[ 41 -72 -44 -10 -41 -32 -35  24  17  23  13 -15 -20  -3   9   2  15  52
  23 -16  31 -56  17 -17 -46 -22  40  28  16   1  20 -12  -9   5  43 -59] => k_443
[ 84 -35 -14 -18 -38   3  -3   4  16  21  20 -39 -16   3 -17 -16   3  64
   9 -14  16 -46  19  -5  -7 -14  45  57  36  -1   8 -12 -23  10  -3 -63] => k_29
[ 49 -28  -9 -15 -46  11 -33  -9   7  12   5 -10  -6   1   0   9  13  29
   4 -18  26 -56  15  -9 -20 -10  23  21  25   5  36 -34  21 -25  23 -50] => k_443
[ 72 -44 -21 -11 -23  -6  -7  10  12  19   3 -31 -22 -17  -4   2   4  64
   2 -13  14 -59  19 -11 -19 -33  40  22  31   5  19 -15  -8 -26  35 -33] => k_215
[-17  11 -30   4 -36  22  -8 -13  -7 -10  75  64 -12 -24  56 -20 -19 -19
  12   0  17 -27  19  12   0 -10 -57  26 -28  -6 -15   6  47  42 -33  -5] => k_75
[ 19 -62  24   1 -29 -12  -8  31  -3   2  11  15   6  10  14 -25  18   3
  32  10  -6  30 -25  -3 -22  10 -36   7 -18   5  -6   1   2  31  35  26] => k_815
[ 27 -73  -8  -3 -15 -40  17  53   8  25  30  17  -8 -10  53 -33  -3   8
  40  14 -13  10   0   4 -27  -6 -25   9   4   3 -11  14   4  49   8  17] => k_75
[  0   2 -31   2 -38  44  11 -32 -22 -13  86  69  27 -25  27 -15   6 -40
  -3  -2  29 -22  11  23   5  -8 -68  32 -26  -9  14 -21  56  39 -37  -7] => k_29
[  48  -31   32  -11 -110  -67  -14   39  -13   19   12   13   38  -18
   80    2  -17  -21    8    0   21  -16   37   32   14   19   -8   -2
    7    8  -38   47  -22   24    8  -11] => k_490
[ 15 -19   5 -10 -38  22  14   7 -13  -7  93  85  16 -21  49 -15  -8 -37
   1  10  34 -24  -1  17  -7   9 -85  22 -35  10  30 -11  76  57 -41  15] => k_490
[ 65 -44 -19 -14 -14   3 -17 -25  14  10  -2 -50  13 -16 -14  -4   1  34
 -18 -22  22 -59  17 -16 -55 -29  21  19  36   5  15 -40  -2 -32  31 -39] => k_215
[ 76 -66 -33 -10 -23   7  -5  17  23  13  10 -41 -27  -2  12  -8   3  67
  -3 -11   7 -63  21 -18 -31 -24  36  50  31   0  26 -32 -18 -19   8 -44] => k_839
[ 87 -47  16 -36   1  14  18   8  -3   3  32 -16  14  25 -29  -3 -20  18
   4  -1  -9 -35   3   6  48  33   3  14 -32 -16   7 -47  27  37 -21 -10] => k_162
[ 65 -71  -6 -16 -78 -77  -2  54 -16  19   9  34  34 -35  81   5 -15 -24
  -2  14  26  -4  13  41  26  12 -10 -17  12   2 -40  36 -30   8  12 -23] => k_964
[ 94 -90   2 -11  -2  -8  10   3   9 -10  20   0  -4  25  -8  15 -12  16
  14  -1  -9 -50  -2 -11  12  27   1  12 -49   1  -2 -28  36  19   3  -3] => k_815
[  3 -41 -53 -29 -23 -18 -31  15   5  31  -6  29  66 -21  41  -8 -12   4
  13   4 -24   4   1  25 -11  13  19 -29  38 -10 -52 -14 -15  19   7  11] => k_162
[ 92 -67  19 -20 -17   0  12   9  10  -1  23  12   7  14 -28  14 -11  22
   7  -9  -8 -36  -2 -14  41  27  -3  20 -38  -5  23 -45  41  21  -2 -12] => k_215
[ 92 -82  12 -13   7  14   4   8  17  -4  38  -2   9   6 -20  -3   4  -1
 -16   1  -6 -37   0   6  19  24 -11  24 -38 -14   0 -43  39  21 -15 -27] => k_839
[ 56 -29  30  -6 -67 -83   3  20   1  20  -9  22   3 -25  86  -2 -12 -23
  20   9  19   6  18  38  26  27 -12 -20  16  -5 -61  54 -28 -22   1 -18] => k_964
[  47  -30   35   -6 -101  -75   -4   26   -4   25    1    2   14  -12
   82   -2  -12  -28   20   15   25   -5   33   30   17   23   -4   -9
   14   11  -46   57  -21   10   19   -3] => k_490
[-29  35 -27  -9 -37  54  -2  -1 -20 -14  72  54  20 -21  41 -22 -10 -33
  10   8  20  -4   5  25   8  -4 -68  27 -41 -12  10  -7  68  58 -48   9] => k_162
[106 -83   9  -7 -13   2  29  11  -2  15  63 -22  18  19 -10 -10 -17  20
  17  -4 -25 -54  18   3  32  22  -1  13 -16 -15  -6 -30   9  42  -2 -32] => k_965
[ 44 -83 -52  11 -35 -19  -8  31   9  -2  25  44   8  -8  46 -25 -16  18
  19 -11   1  23 -20 -12 -45  11 -48  18   0  14  -5  20   8  33   6  -1] => k_162
[ 56 -48 -22   3 -27   6 -28  -4  25  16  -1 -17  -5  -6  11  14  -5  36
   9 -29  -1 -61  20 -15 -25 -11  31  21  27  13  17  -8 -16 -24  21 -34] => k_815
[  1 -53 -43 -23 -12   0 -28   9  -1  33  13  34  21 -41  61  -5 -15  21
   0   1 -21 -21  13  20 -10  11  19 -26  29 -22 -56 -13  -7 -15 -16  -3] => k_839
[  5 -50  -2  13 -21 -23  -5  21   3   4   2  44  16 -23  35 -25   6   0
  24   6 -10  25 -23   6 -28  -4 -41  -4  -8   3 -13  16   1  16  24  32] => k_215
[ 48 -91  12 -10 -35 -33   0  69   6  25  43  32   4  -9  57 -28  -1   7
  29  10  24  -8  -7   5 -30   4 -41   8   2  16   5  -2  -2  61  30   1] => k_965
[ 79 -67  16  -4  -9  33  -3   9   2 -16  26 -12  17  30 -44  20  15   0
 -12 -20 -32 -27   3   2  35  23   6  11 -51 -11   6 -40  27  21  10  -6] => k_815
[ 43 -26  36 -18 -96 -60 -11  48   5  32   8  23  34 -28  70   5 -18 -34
  20  11  21  -9  26  34  32  26  -3 -12   9   2 -47  36 -21  36  17 -13] => k_965
[-12  14  -7   1 -26  27   4  10 -21 -10  68  55   5 -34  41  -3   3 -40
  -3  -1  21 -18  -4  26  13  -8 -77   6 -61 -22  16 -16  57  44 -25  27] => k_215
[ 90 -90   0 -11  -6 -12  14   2   2  -1  58   6   9   6 -14   2   4   5
  12  -1  -9 -47   8   4  29  25 -11   6 -51 -17 -17 -30  16  24  13 -12] => k_815
[ 96 -42  29 -13   6  15   8  -1  -6  -5  26   3  11  21 -39  -3  -7   5
  -7 -10 -22 -27 -11  15  32  26 -11  15 -19 -18  11 -35  43  17 -21 -15] => k_964
[ 11 -41 -20 -11 -31  37  12 -19 -12 -14 106  88  24 -32  31 -14   2 -13
  -6  -7  26 -34   3  32 -13  -3 -56  21 -34 -16   2   0  48  41 -52  -8] => k_75
[  2  11 -16  -3 -23  36   2 -17 -18 -15  87  63  32 -19  32 -20 -18 -32
  -4   4  20 -33   3  20   0   5 -75  23 -18 -13   7 -24  49  46 -28  -1] => k_965
[107 -66  10 -21   9 -12  23 -10  -4  -6  28  13  11  32 -18  -4 -21  -4
  -3   3   7 -30 -17   6  28  34 -27  10 -20  -5   0 -45  36  18 -16  -6] => k_964
[-21  -8 -30  -1 -48  29   0  -7 -28 -19  70  90  20 -31  46 -16  -4 -48
  -4  10  33 -11   6  21  11  -6 -75  27 -40  -3   9 -19  47  53 -24  15] => k_29
[ 92 -80  26 -21 -12  17  24   2   1  11  42 -16   6  18 -40   1 -13   1
  -3  -6  -4 -38  17   0  47  29   4  22 -37 -15   7 -41  35  24 -17 -15] => k_839
[ 18 -39   6  -2 -38  44   5   4 -17 -16  86  79  11 -47  40 -22 -15 -19
  -4  -2  10 -35  17  32  10   6 -57  43 -53 -17  13   0  46  60 -62 -17] => k_29
[ 21 -85 -30  -1 -30 -46  -1  26  -3   8  44  27  -1  -1  26 -41   4  14
  35  12  18  14 -10  -6 -41  -7 -37  26   2  -1 -12  18   0  46  31   3] => k_75
[ 23  -8  43 -17 -90 -83 -12  31  -2  30   2  28  14 -28  77  -9 -16 -20
  31   9  35   2  17  38  -1  27 -13  -6   2  -8 -48  47 -21  21   2 -21] => k_443
[ 31 -33 -44 -17  -2   2 -24  25  13  25  -8  22  38 -35  59   3 -18   1
  -7  -9 -48 -24   9  17  -2  13  18 -45  40  -8 -59 -22  -6 -13  -6  13] => k_965
[ 23 -18 -21 -16 -54  59 -11 -11 -12 -14  86  70  53 -19  38 -11   1 -25
  -5  -6  22 -27  -4  27  -7  11 -73  30 -29 -11  33 -35  70  48 -44 -14] => k_162
[ 42 -23  31 -16 -89 -94   1  46  -4  30  -4  33  46 -45  83   9  -7 -36
  20   5  17   6  16  45  30  23 -21 -26  -4 -16 -48  41 -28  11  16  17] => k_215
[  7 -26 -46 -15 -19 -16 -43 -11  -8  35   9  28  39 -32  59 -20 -21   2
  13 -10 -22 -27  18  26 -21  12   5 -38  34 -20 -70 -15  -4 -17   1  -4] => k_443
[  2 -59 -62 -14  -6 -15 -16   9   0  46   7  16  23 -37  68 -24 -30  13
  21  13 -31 -11   6  11  -2  11  11 -29  38 -20 -64  -7 -22 -13 -15  12] => k_839
[ 43 -34  31 -15 -91 -73 -17  45  -3  22   3  34  34 -37 102  -3 -13 -41
   8  20  17 -12  33  40  11  22 -19 -14  10  12 -45  42  -4  18  14   3] => k_490
[  59  -60   38  -23 -114  -78   -4   49   -7   24   21   48   35  -27
   78   16   -8  -20    4   -1   21   -8   34   36   20   36   -2  -13
    6    4  -38   42  -19   24   12   -3] => k_490
[  8 -28   8  26 -23   3 -14  18  -2   7   8  23  21   6  40 -21  -7 -27
  19  10   0  11  -7  -1 -30   7 -31   2   7  16   1  15  14  35  11   6] => k_707
[ 37 -89   7   4 -40 -37  17  63   6  16  18  42   6  12  43 -27   3  -6
  36   3  -7  34  -8  10  -9   3 -33  15 -13  14  -5   9  -3  53  12  26] => k_964
[  6 -17 -48  -9 -10  -8 -48  38  -6  32 -14   5  29 -18  55 -18 -19   2
  10  16 -24  -7   3  15   4  12  31 -34  31 -13 -69   7 -19  15   4   8] => k_707
[ 97 -83   2 -21   8  12   1   0  -3  -7  47 -22   2  28 -40  11  12  15
 -16   6 -12 -46   3  11  34  21  21   9 -30 -25  -9 -39  38  33   6 -42] => k_75
[ 52 -40 -15   7 -44  25 -15   3  11   9  21 -56 -23  11   9  -5  12  37
  -9   0  17 -61  42 -15 -16 -38  40  41  36  29  32  -9 -11  -6  34 -63] => k_490
[ 22 -76  -3   5 -14 -55   5  48  14  13  22  56   4  -1  55 -25   9  20
  36   6   8  24 -23  10 -40   8 -37   4   0  14 -26  22 -40  33  33  27] => k_815
[102 -93  20 -29 -10  -3  20  24   4  14  18 -21   5  17 -45  10  21   1
  -5  -5 -11 -28  -9  12  36  30  12   3 -36 -34   8 -49  23  14   5  27] => k_839
[ 34 -92 -18   8 -34  -6   4  39  -6   0  15  21   5  -4  33 -36  26  28
  36   5  -9   2 -14   2 -22 -17 -18  27 -11   6   8   7 -11  30  11  13] => k_29
[ 36 -21  14 -22 -98 -83 -21  35   9  30   6  39  40 -48  76  15 -26 -37
   8   2  23  -8  29  22  10  30  -9 -22  25   1 -60  27 -19  23  26 -21] => k_965
[ 28 -50  -3  18 -25 -17   1  59   2  10   9  35   0 -16  49 -22  -1 -22
  20  17 -11   8  -5   8 -21   1 -25  -1 -11   7  -5  20   9  45  19  37] => k_707
[ 85 -57  37  -9  11   9  21  13  10  -9  25 -12  -2  19 -19  -2 -14  -5
 -18   3 -13 -42   5  -6  25  22 -11  19 -26  12  30 -36  25  29 -14  -6] => k_490
[ 27 -48 -21   2 -60  49  16 -13 -11 -11  95  66  37 -10  31  -4 -15 -25
  -4  -8  26 -35  17   8   4   2 -55  25 -22  11  18 -22  41  45 -24 -20] => k_965
[  24 -104   -2   15  -27  -42  -21   29    4   17   42   51   16  -13
   66  -23   -2   14   44  -10    0   -9    0   -4  -46   10  -49    3
   -8   11  -12   15  -14   29   34   -8] => k_815
[ 27 -87  -2   5 -13 -48  15  51   6   1  28  37   3 -35  37 -33   1   8
  18   8   3  17  -8   2 -28  -5 -44  18 -25  -2  -3  18 -14  35  22  15] => k_215
[ 51 -53 -16 -11 -34   9 -11   7  11  20  14 -44 -10 -13 -18   9   3  41
  14 -17   5 -64  29 -23   0 -23  44  23  10   7  24 -15 -19 -15  26 -36] => k_815
[  9 -62 -24   8 -28 -30  15  52   7  16  14  33  12  11  55 -25  -2   4
  44   9  -8  25  -2  14 -12  -1 -25  10  -6  10  -4  21 -18  55  18  31] => k_162
[ 51 -39 -32 -13 -18   0  -9  15   5  10   8 -53 -33 -25 -14  -3  22  62
   3 -14  -5 -54  24 -26 -17 -46  45  23  27  -3  22 -25  -8 -36  21 -58] => k_964
[  9 -61 -46 -20 -23 -27 -44 -13  -7  36  13  32  51 -36  40  -9  -1  20
  17 -16 -20 -27   2  19 -32  14  19 -52  31 -23 -67 -13 -16 -23   9 -17] => k_443
[ 14 -78 -21  13 -20 -40  15  46  10  14  29  25  -3 -12  30 -42   8 -12
  43   8 -17  19   7  14 -23 -13 -27  29 -17 -11  -6  25  -2  47  12  27] => k_964
[ 50 -69   2 -21 -86 -86 -20  23  -3  24  -6  36  30 -34  63  17 -14 -22
   8   0  18 -16  21  32   3  25  11 -24  17 -13 -53  43 -19   5  25   2] => k_75
[ 19 -43  -4  10 -21 -20   9  70  -8  28  41  25  -2  -9  66 -47 -13   9
  50  11  -9   8  -2  -3  -5   6 -37   5 -14   1 -14  18 -11  58  -8  24] => k_707
[ 70 -50 -24  -3 -44  19 -10  20   5  29  19 -50 -10  19   7 -11   2  53
  20  -6   8 -66  32 -19 -22 -22  51  37  39   5  29 -26 -13  12  25 -37] => k_707
[ 20 -57 -11 -15 -53  32   1  -1 -19  -5  99  90  28 -38  45  -8  -5 -20
 -16   1  44 -37   8  24   1   8 -68  28 -35 -11  18 -26  47  35 -34 -17] => k_839
[ 40 -38  33 -17 -90 -87  -1  28 -11  20  10  31  24 -36  78  -6 -17 -25
  16  19  28 -10  22  29   9  24 -17 -15   8   5 -44  53 -22  13  12   6] => k_490
[ 45 -55  12 -15 -78 -84  -5  33  12  15 -11  26  21 -47  60  12  -6 -14
  25   5   8  -6  11  24   3  26   7 -14 -11  -9 -55  56 -32  -3  13   8] => k_815
[ 29 -70  -5  22 -33 -32  18  33  12   0  33  16   0  -5  42 -30  17 -10
  21   9  -9  16   2  -4 -34  -6 -41  18  -7  19   2  25   0  31  18  13] => k_490
[ 11 -33 -31  -2 -30  20  14   8 -14  -8 101  79  -6 -46  50 -24 -20  -9
  -2   1  27 -35  11  20  10   2 -71  37 -51 -23   1  -4  33  40 -49   0] => k_839
[ -1 -36  11  -4   0 -47   6  48  -3  17  12  32 -10 -19  39 -48 -14  16
  52   8 -19  11 -17  12 -36   8 -35   7 -20 -17 -13  18   0  43  -8  36] => k_443
[ 77 -32  -9 -19 -29  24 -11  -2  17  10  -8 -36 -15  12 -42   5  23  45
  -6 -20  18 -47   1 -10 -12 -17  45  45  32   2  42 -39  -5  -4  12 -30] => k_29
